Below is a small trained network, with its code and all its weights. Each question gives an input and a target symbol and asks what happens when units are switched off, that is, made to give their printed mean instead of their output.

import numpy as np


def w(rows, s, z=0):
    codes = np.array(rows[::2]) - 128.0
    scale = np.full(codes.shape[1], s)
    scale[-1] = z or s
    return codes * scale


def f(y):
    return np.maximum(y, 0)


def softmax(a):
    e = np.exp(a - a.max(-1, keepdims=True))
    return e / e.sum(-1, keepdims=True)


def log_softmax(a):
    a = a - a.max(-1, keepdims=True)
    return a - np.log(np.exp(a).sum(-1, keepdims=True))


def net(x, mask):
    ids = ['γδεηπτω'.index(c) for c in x.split()]
    T = len(ids)
    res = E[ids] + P[:T]
    u = 0
    for l in range(2):
        q, k, v = (res @ M[l].T for M in (Q, K, V))
        z = softmax(np.where(np.tri(T) > 0, q @ k.T / 2**0.5, -1e9)) @ v
        res = res + np.where(mask[u], z, O[l][:, -1]) @ O[l][:, :-1]
        u += 1
        y = f(res @ A[l][:, :-1].T + A[l][:, -1])
        res = res + np.where(mask[u : u + 12], y, B[l][:, -1]) @ B[l][:, :-1]
        u += 12
    return log_softmax(res[-1] @ U[:, :-1].T + U[:, -1])


Q, K, V, O, A, B = {}, {}, {}, {}, {}, {}
E = w([
[125,72,182],'γ',
[87,163,159],'δ',
[232,179,64],'ε',
[129,112,193],'η',
[159,143,2],'π',
[51,143,149],'τ',
[86,107,150],'ω',
],0.018)
P = w([
[70,98,153],'0',
[255,163,161],'1',
[229,163,152],'2',
[203,156,132],'3',
[181,168,127],'4',
[159,173,114],'5',
[154,175,111],'6',
[147,199,110],'7',
[139,198,112],'8',
[123,176,99],'9',
[112,190,105],'10',
[113,177,94],'11',
],0.013)
Q[0] = w([
[145,8,149],'0.h1',
[3,217,24],'0.h1',
],0.0038)
K[0] = w([
[239,253,183],'0.h1',
[106,116,27],'0.h1',
],0.0049)
V[0] = w([
[255,229,100],'0.h1',
[93,188,87],'0.h1',
],0.0084)
O[0] = w([
[104,251,123,254],'0.h1',
[88,137,86,159],'0.h1',
],0.014,0.0084)
A[0] = w([
[116,91,89,168],'0.n1',
[156,114,138,123],'0.n2',
[196,193,134,93],'0.n3',
[102,164,114,254],'0.n4',
[165,124,198,107],'0.n5',
[136,136,123,69],'0.n6',
[136,157,130,88],'0.n7',
[252,113,94,98],'0.n8',
[76,93,133,61],'0.n9',
[206,95,134,114],'0.n10',
[73,189,185,203],'0.n11',
[129,156,107,239],'0.n12',
],0.013,0.0078)
B[0] = w([
[162,25,101,138],'0.n1',
[167,139,102,133],'0.n2',
[49,60,76,232],'0.n3',
[214,91,168,252],'0.n4',
[149,176,158,141],'0.n5',
[88,148,197,131],'0.n6',
[119,111,92,165],'0.n7',
[2,93,103,164],'0.n8',
[108,83,111,132],'0.n9',
[199,128,171,139],'0.n10',
[147,79,168,226],'0.n11',
[154,90,146,238],'0.n12',
],0.0087,0.019)
Q[1] = w([
[78,162,3],'1.h1',
[238,15,206],'1.h1',
],0.0071)
K[1] = w([
[103,254,44],'1.h1',
[188,88,68],'1.h1',
],0.0074)
V[1] = w([
[113,65,134],'1.h1',
[61,160,1],'1.h1',
],0.012)
O[1] = w([
[120,255,51,249],'1.h1',
[221,192,136,137],'1.h1',
],0.0069,0.016)
A[1] = w([
[203,80,65,129],'1.n1',
[123,139,38,200],'1.n2',
[107,188,241,136],'1.n3',
[212,106,197,230],'1.n4',
[176,52,183,198],'1.n5',
[65,110,121,254],'1.n6',
[75,95,109,81],'1.n7',
[148,149,142,67],'1.n8',
[101,175,91,66],'1.n9',
[62,51,195,237],'1.n10',
[100,115,75,29],'1.n11',
[84,255,141,138],'1.n12',
],0.0098,0.0058)
B[1] = w([
[29,100,184,235],'1.n1',
[138,55,170,253],'1.n2',
[175,88,110,150],'1.n3',
[86,154,176,183],'1.n4',
[2,148,147,159],'1.n5',
[234,135,145,177],'1.n6',
[134,244,117,156],'1.n7',
[90,185,169,131],'1.n8',
[33,67,116,161],'1.n9',
[185,221,45,186],'1.n10',
[115,138,204,151],'1.n11',
[144,4,60,166],'1.n12',
],0.0064,0.015)
U = w([
[31,59,185,53],'γ',
[141,83,121,71],'δ',
[253,107,140,255],'ε',
[89,133,210,246],'η',
[157,158,128,56],'π',
[97,129,171,107],'τ',
[62,146,133,5],'ω',
],0.015,0.0042)

Each question gives the input, a string of symbols that net reads in full, and the target symbol t.
The units are the heads (2 rows each of Q, K, V and O) and the neurons (one row each of A and B). Each row of codes is followed by its name. A weight is (code - 128) times the scale printed after its matrix; where a second scale follows, it is the last column's (O, A, B and U).
mask holds one flag per unit, layer by layer, with each layer's heads first. A switched-off unit (its flag False) gives its mean, the last column of its rows in O or B, instead of its output. The means were averaged over made-up inputs and are rounded, as every weight is.
A unit's drop is (log p(t) with every unit on - log p(t) with that unit switched off) / (log p(t) with every unit on - log p(t) with every unit switched off).
The circuit of an input: a set's keep is (log p(t) with only the set's units on - log p(t) with every unit switched off) / (log p(t) with every unit on - log p(t) with every unit switched off). Starting from the 12 units with the biggest drops (on a tie, the unit counted first), units are removed one at a time, each time the one whose removal leaves the highest keep (on an exact tie, the one counted first), for as long as the keep stays at least 0.8.
units of the circuit, in order: the units of the circuit, biggest drop first
most important unit: the unit with the biggest drop
k most important neurons: the k neurons with the biggest drops, biggest first
k most important neurons of layer l: the k neurons of layer l with the biggest drops, biggest first
input τ π η π η γ η, target δ: most important unit	1.h1
input τ τ δ, target δ: 2 most important neurons	1.n12, 1.n1
input γ π η π ε π δ ε ε π π τ, target ω: units of the circuit, in order	1.h1, 0.h1, 1.n7, 0.n11
input π π γ π π ε τ, target η: 4 most important neurons of layer 1	1.n5, 1.n4, 1.n12, 1.n6
input δ γ η π π τ δ, target ε: units of the circuit, in order	1.n1, 1.n5
input γ π π τ ω π ε π τ, target ω: 3 most important neurons	0.n10, 1.n10, 0.n3
input π τ τ π π π γ δ δ ω, target η: 3 most important neurons of layer 0	0.n11, 0.n3, 0.n1
input π ε γ γ π π γ π π π γ τ, target η: 3 most important neurons	0.n11, 0.n4, 1.n5
input δ δ π ε γ γ γ τ δ, target ε: 3 most important neurons	1.n1, 0.n11, 0.n1
input τ ε γ ω τ π π π π δ π τ, target δ: 3 most important neurons of layer 1	1.n12, 1.n1, 1.n9
input π π π γ, target η: 4 most important neurons	0.n3, 0.n11, 1.n5, 1.n4
input γ π δ γ π γ ε ω η, target ω: 2 most important neurons of layer 0	0.n10, 0.n3
input γ π γ π π ε π π π δ η γ, target ω: 2 most important neurons	0.n10, 1.n10
input τ ω τ γ, target δ: 3 most important neurons	1.n12, 1.n1, 0.n1
input γ π π ω, target ω: 4 most important neurons of layer 0	0.n10, 0.n3, 0.n5, 0.n1
input ω η π π γ γ π π γ π, target ε: 4 most important neurons	0.n8, 1.n5, 0.n11, 1.n9
input η γ τ γ, target π: 2 most important neurons of layer 1	1.n10, 1.n6
input γ ω η ω π, target γ: units of the circuit, in order	0.h1, 0.n8
input η π π π π ε π τ, target π: 2 most important neurons	1.n10, 0.n11
input τ γ ω, target δ: 3 most important neurons	1.n12, 1.n1, 0.n1
input π π ε, target γ: most important unit	0.n3
input δ γ π τ π π τ γ, target ε: 2 most important neurons of layer 0	0.n1, 0.n11
input π π π ω γ ε, target δ: most important unit	1.h1
input γ π ε γ ε τ τ π γ, target ω: 3 most important neurons of layer 0	0.n10, 0.n3, 0.n1
input π γ γ π ε ε π γ π ω, target η: 2 most important neurons	0.n11, 0.n4
input γ ε ω τ ε π ω, target ω: 2 most important neurons of layer 1	1.n10, 1.n7
input τ η π η γ ω, target δ: 3 most important neurons	1.n12, 1.n1, 0.n4
input η ω γ π γ ε π δ, target π: most important unit	1.n10
